Here is a tiny trained network, its code and every weight. The questions are about switching its units off for an input and a class, where a switched-off unit gives its printed mean instead of its output.

import numpy as np


def w(rows, s, z=0):
    codes = np.array(rows[::2]) - 128.0
    scale = np.full(codes.shape[1], s)
    scale[-1] = z or s
    return codes * scale


def f(y):
    return np.maximum(y, 0)


def log_softmax(a):
    a = a - a.max(-1, keepdims=True)
    return a - np.log(np.exp(a).sum(-1, keepdims=True))


def net(x, mask):
    res = np.array(x, float).reshape(1, 4) / 4 @ E
    y = f(res @ A[0][:, :-1].T + A[0][:, -1])
    res = res + np.where(mask, y, B[0][:, -1]) @ B[0][:, :-1]
    return log_softmax(res[-1] @ U[:, :-1].T + U[:, -1])


A, B = {}, {}
E = w([
[63,70,104,140,144,65,108,95],'x0',
[131,154,172,179,194,127,123,73],'x1',
[128,75,105,248,130,156,88,158],'x2',
[165,124,40,143,173,130,154,146],'x3',
],0.018)
A[0] = w([
[131,205,89,61,147,115,140,106,213],'neuron 1',
[122,118,205,92,41,104,148,114,67],'neuron 2',
[152,95,33,169,103,148,140,167,252],'neuron 3',
[134,86,93,86,63,149,121,182,169],'neuron 4',
[174,250,185,89,83,164,128,171,211],'neuron 5',
[114,145,213,146,188,112,121,72,202],'neuron 6',
[128,72,148,134,55,151,110,183,93],'neuron 7',
],0.013,0.0038)
B[0] = w([
[140,64,106,60,140,103,148,118,211],'neuron 1',
[105,142,159,93,192,193,71,169,207],'neuron 2',
[138,98,13,142,164,85,103,201,233],'neuron 3',
[129,131,156,75,69,98,90,186,219],'neuron 4',
[133,157,123,124,105,250,196,76,251],'neuron 5',
[117,110,132,178,127,111,147,8,215],'neuron 6',
[101,155,114,175,53,152,99,157,201],'neuron 7',
],0.015,0.02)
U = w([
[97,133,181,144,156,159,62,140,99],'0',
[126,129,110,152,58,122,113,176,106],'1',
[150,153,140,143,137,219,177,90,144],'2',
[156,122,142,19,99,112,183,144,136],'3',
[102,95,189,168,182,83,111,56,175],'4',
[157,139,171,138,159,122,127,133,7],'5',
[156,87,108,191,255,147,89,136,252],'6',
],0.012,0.0029)

Each question gives the input, the list of numbers given to net, and the class t.
The units are the neurons (one row each of A and B). Each row of codes is followed by its name. A weight is (code - 128) times the scale printed after its matrix; where a second scale follows, it is the last column's (A, B and U).
mask holds one flag per neuron, in row order. A switched-off neuron (its flag False) gives its mean, the last column of its row in B, instead of its output. The means were averaged over made-up inputs and are rounded, as every weight is.
A unit's drop is (log p(t) with every unit on - log p(t) with that unit switched off) / (log p(t) with every unit on - log p(t) with every unit switched off).
The circuit of an input: a set's keep is (log p(t) with only the set's units on - log p(t) with every unit switched off) / (log p(t) with every unit on - log p(t) with every unit switched off). Starting from all 7 units, units are removed one at a time, each time the one whose removal leaves the highest keep (on an exact tie, the one counted first), for as long as the keep stays at least 0.8.
units of the circuit, in order: the units of the circuit, biggest drop first
top k neurons: the k neurons with the biggest drops, biggest first
drop of u: that unit's drop, to one decimal
input [2,-8,-2,-6], class 0: top neuron => [neuron 2]
input [4,1,5,-6], class 4: units of the circuit, in order => [neuron 5; neuron 6]
input [-4,-2,2,5], class 1: top 4 neurons => [neuron 2; neuron 6; neuron 4; neuron 1]
input [0,5,-8,1], class 2: top 4 neurons => [neuron 5; neuron 6; neuron 4; neuron 3]
input [2,-1,-2,-6], class 0: top 2 neurons => [neuron 2; neuron 5]
input [4,-5,6,7], class 1: top 4 neurons => [neuron 4; neuron 2; neuron 7; neuron 6]
input [-5,-8,0,4], class 1: top 2 neurons => [neuron 3; neuron 7]
input [-1,-8,0,-7], class 0: top 2 neurons => [neuron 2; neuron 3]
input [-6,-3,-5,2], class 2: top 2 neurons => [neuron 5; neuron 3]
input [-5,-5,-3,-2], class 2: top 2 neurons => [neuron 5; neuron 3]
input [-7,2,-8,5], class 2: top 2 neurons => [neuron 5; neuron 4]
input [-5,1,-3,7], class 3: top 2 neurons => [neuron 1; neuron 6]
input [-4,5,8,-7], class 4: top 2 neurons => [neuron 5; neuron 6]
input [5,8,4,3], class 4: units of the circuit, in order => [neuron 6]
input [7,3,-4,0], class 4: drop of neuron 5 => 0.0
input [-2,-3,-6,-6], class 2: drop of neuron 5 => 1.4
input [4,-4,-2,-6], class 0: drop of neuron 2 => 0.3
input [-3,-3,-3,-4], class 2: drop of neuron 5 => 1.7
